Below are the code and all the weights of a small trained network. Each question names an input and a target symbol and asks about switching units off, where a switched-off unit gives its printed mean instead of its output.

import numpy as np


def w(rows, s, z=0):
    codes = np.array(rows[::2]) - 128.0
    scale = np.full(codes.shape[1], s)
    scale[-1] = z or s
    return codes * scale


def norm(h):
    return h / np.sqrt((h * h).mean(-1, keepdims=True) + 1e-5)


def f(y):
    return np.maximum(y, 0)


def softmax(a):
    e = np.exp(a - a.max(-1, keepdims=True))
    return e / e.sum(-1, keepdims=True)


def log_softmax(a):
    a = a - a.max(-1, keepdims=True)
    return a - np.log(np.exp(a).sum(-1, keepdims=True))


def net(x, mask):
    ids = ['Γαβζθμξπστφ'.index(c) for c in x.split()]
    T = len(ids)
    res = E[ids] + P[:T]
    u = 0
    for l in range(2):
        r = norm(res)
        for j in range(2):
            rows = slice(3 * j, 3 * j + 3)
            q, k, v = (r @ M[l][rows].T for M in (Q, K, V))
            z = softmax(np.where(np.tri(T) > 0, q @ k.T / 3**0.5, -1e9)) @ v
            o = O[l][rows]
            res = res + np.where(mask[u + j], z, o[:, -1]) @ o[:, :-1]
        u += 2
        y = f(norm(res) @ A[l][:, :-1].T + A[l][:, -1])
        res = res + np.where(mask[u : u + 4], y, B[l][:, -1]) @ B[l][:, :-1]
        u += 4
    return log_softmax(norm(res)[-1] @ U[:, :-1].T + U[:, -1])


Q, K, V, O, A, B = {}, {}, {}, {}, {}, {}
E = w([
[11,253,129,132],'Γ',
[173,116,123,140],'α',
[121,114,179,156],'β',
[59,114,130,228],'ζ',
[218,121,58,85],'θ',
[120,234,87,34],'μ',
[201,76,166,111],'ξ',
[117,56,145,90],'π',
[69,97,143,169],'σ',
[239,99,49,117],'τ',
[67,67,2,204],'φ',
],0.014)
P = w([
[85,167,153,141],'0',
[87,82,114,64],'1',
[171,1,93,137],'2',
[102,14,142,85],'3',
[120,100,80,97],'4',
[102,64,127,103],'5',
[126,56,87,152],'6',
[116,65,101,169],'7',
[146,58,93,135],'8',
[121,114,142,97],'9',
[91,96,110,166],'10',
[108,91,102,153],'11',
[153,112,121,128],'12',
],0.0092)
Q[0] = w([
[159,157,47,200],'L0H1',
[89,151,146,24],'L0H1',
[49,246,117,2],'L0H1',
[75,79,71,60],'L0H2',
[148,184,182,145],'L0H2',
[153,188,211,17],'L0H2',
],0.011)
K[0] = w([
[79,109,137,111],'L0H1',
[115,162,249,143],'L0H1',
[196,193,183,130],'L0H1',
[127,181,137,131],'L0H2',
[83,129,84,105],'L0H2',
[108,72,116,114],'L0H2',
],0.012)
V[0] = w([
[173,109,84,198],'L0H1',
[146,121,78,228],'L0H1',
[61,62,2,172],'L0H1',
[206,26,118,87],'L0H2',
[157,76,72,222],'L0H2',
[62,59,69,33],'L0H2',
],0.0094)
O[0] = w([
[122,184,127,68,156],'L0H1',
[119,142,102,57,159],'L0H1',
[33,250,107,154,254],'L0H1',
[85,112,147,140,135],'L0H2',
[79,118,82,98,140],'L0H2',
[83,38,85,255,160],'L0H2',
],0.0087,0.0054)
A[0] = w([
[110,2,135,64,179],'L0N1',
[174,99,45,137,187],'L0N2',
[105,223,74,147,176],'L0N3',
[195,232,211,185,2],'L0N4',
],0.0074,0.00094)
B[0] = w([
[66,206,37,140,191],'L0N1',
[2,162,157,207,181],'L0N2',
[86,77,83,125,253],'L0N3',
[193,93,115,127,144],'L0N4',
],0.0075,0.0054)
Q[1] = w([
[185,126,170,112],'L1H1',
[221,110,171,76],'L1H1',
[144,130,129,184],'L1H1',
[88,76,94,198],'L1H2',
[161,76,141,159],'L1H2',
[254,30,121,75],'L1H2',
],0.011)
K[1] = w([
[55,129,48,227],'L1H1',
[93,93,172,170],'L1H1',
[95,161,141,91],'L1H1',
[182,254,142,68],'L1H2',
[115,147,12,140],'L1H2',
[84,123,98,115],'L1H2',
],0.0095)
V[1] = w([
[50,155,73,114],'L1H1',
[196,134,161,229],'L1H1',
[53,166,164,254],'L1H1',
[223,231,116,122],'L1H2',
[131,180,68,31],'L1H2',
[112,197,126,119],'L1H2',
],0.011)
O[1] = w([
[1,151,187,31,254],'L1H1',
[151,71,28,101,37],'L1H1',
[30,76,34,37,146],'L1H1',
[173,218,29,93,181],'L1H2',
[93,214,202,107,219],'L1H2',
[130,147,111,124,205],'L1H2',
],0.0084,0.005)
A[1] = w([
[84,2,111,108,253],'L1N1',
[120,130,169,150,207],'L1N2',
[120,132,40,72,211],'L1N3',
[195,113,94,204,170],'L1N4',
],0.012,0.0025)
B[1] = w([
[250,122,150,69,255],'L1N1',
[215,149,81,82,179],'L1N2',
[139,197,119,127,251],'L1N3',
[18,71,164,225,182],'L1N4',
],0.012,0.0063)
U = w([
[124,202,42,64,143],'Γ',
[237,211,232,91,173],'α',
[180,146,167,196,117],'β',
[73,147,179,128,76],'ζ',
[92,116,166,62,126],'θ',
[180,104,45,187,122],'μ',
[121,91,178,192,112],'ξ',
[161,10,100,68,110],'π',
[77,108,150,83,79],'σ',
[57,155,224,153,1],'τ',
[70,170,133,132,237],'φ',
],0.012,0.0046)

Each question gives the input, a string of symbols that net reads in full, and the target symbol t.
The units are the heads (3 rows each of Q, K, V and O) and the neurons (one row each of A and B). Each row of codes is followed by its name. A weight is (code - 128) times the scale printed after its matrix; where a second scale follows, it is the last column's (O, A, B and U).
mask holds one flag per unit, layer by layer, with each layer's heads first. A switched-off unit (its flag False) gives its mean, the last column of its rows in O or B, instead of its output. The means were averaged over made-up inputs and are rounded, as every weight is.
A unit's drop is (log p(t) with every unit on - log p(t) with that unit switched off) / (log p(t) with every unit on - log p(t) with every unit switched off).
The circuit of an input: a set's keep is (log p(t) with only the set's units on - log p(t) with every unit switched off) / (log p(t) with every unit on - log p(t) with every unit switched off). Starting from all 12 units, units are removed one at a time, each time the one whose removal leaves the highest keep (on an exact tie, the one counted first), for as long as the keep stays at least 0.8.
circuit, biggest first: the units of the circuit, biggest drop first
most important unit: the unit with the biggest drop
top k neurons: the k neurons with the biggest drops, biggest first
top k neurons in layer l: the k neurons of layer l with the biggest drops, biggest first
which heads matter: for each layer, one digit per head in row order, 1 if its drop is at least 0.15 and else 0, layers parted by /
input π Γ α Γ π σ, target π: most important unit -> L1H2
input α π α μ α β θ α π, target α: circuit, biggest first -> (L1H1; L0H1)
input ξ μ α α ξ Γ α, target ξ: which heads matter -> 11 / 10
input α Γ Γ Γ μ α θ, target α: circuit, biggest first -> (L1H1; L0H1)
input π σ θ σ α, target π: circuit, biggest first -> (L1H2; L1N1; L0H2)
input π π θ α μ, target π: which heads matter -> 11 / 01
input μ ξ α θ α, target μ: circuit, biggest first -> (L0H1; L0H2; L1H1)
input ξ α α Γ β, target ξ: circuit, biggest first -> (L1H1; L0H1; L1N4)
input α β σ α α Γ ζ τ α Γ α β, target α: which heads matter -> 01 / 10
input μ π α μ β ξ, target μ: which heads matter -> 11 / 00
input μ τ Γ Γ α τ Γ σ σ α Γ, target μ: circuit, biggest first -> (L0H2; L0H1; L1H1; L0N4)
input Γ Γ μ α α Γ Γ α α Γ α ξ, target Γ: top 3 neurons -> (L0N4; L0N1; L1N3)
input ξ β α Γ ζ θ β θ Γ α μ μ α, target ξ: circuit, biggest first -> (L1H1; L1N4; L0H1; L1H2)
input Γ α θ α π Γ θ α β, target Γ: top 2 neurons in layer 0 -> (L0N4; L0N2)
input ξ Γ σ, target ξ: most important unit -> L1H1
input α τ μ σ α ξ Γ μ Γ, target α: circuit, biggest first -> (L1H1; L0H1)
input Γ α α σ α ζ Γ β, target Γ: which heads matter -> 11 / 10
input π μ θ, target π: which heads matter -> 11 / 11
input α α α τ α Γ τ α ξ σ Γ Γ μ, target α: which heads matter -> 11 / 10
input Γ μ φ π Γ φ π β τ π μ ζ, target Γ: top 4 neurons -> (L0N2; L0N4; L0N1; L1N4)
input α σ θ τ, target α: which heads matter -> 01 / 10
input π α θ θ, target π: most important unit -> L1H2
input μ α ξ α σ ξ Γ, target μ: circuit, biggest first -> (L0H2; L0H1; L1H1)
input β α α ξ, target β: top 2 neurons -> (L0N1; L1N4)
input ξ π β, target ξ: which heads matter -> 10 / 10
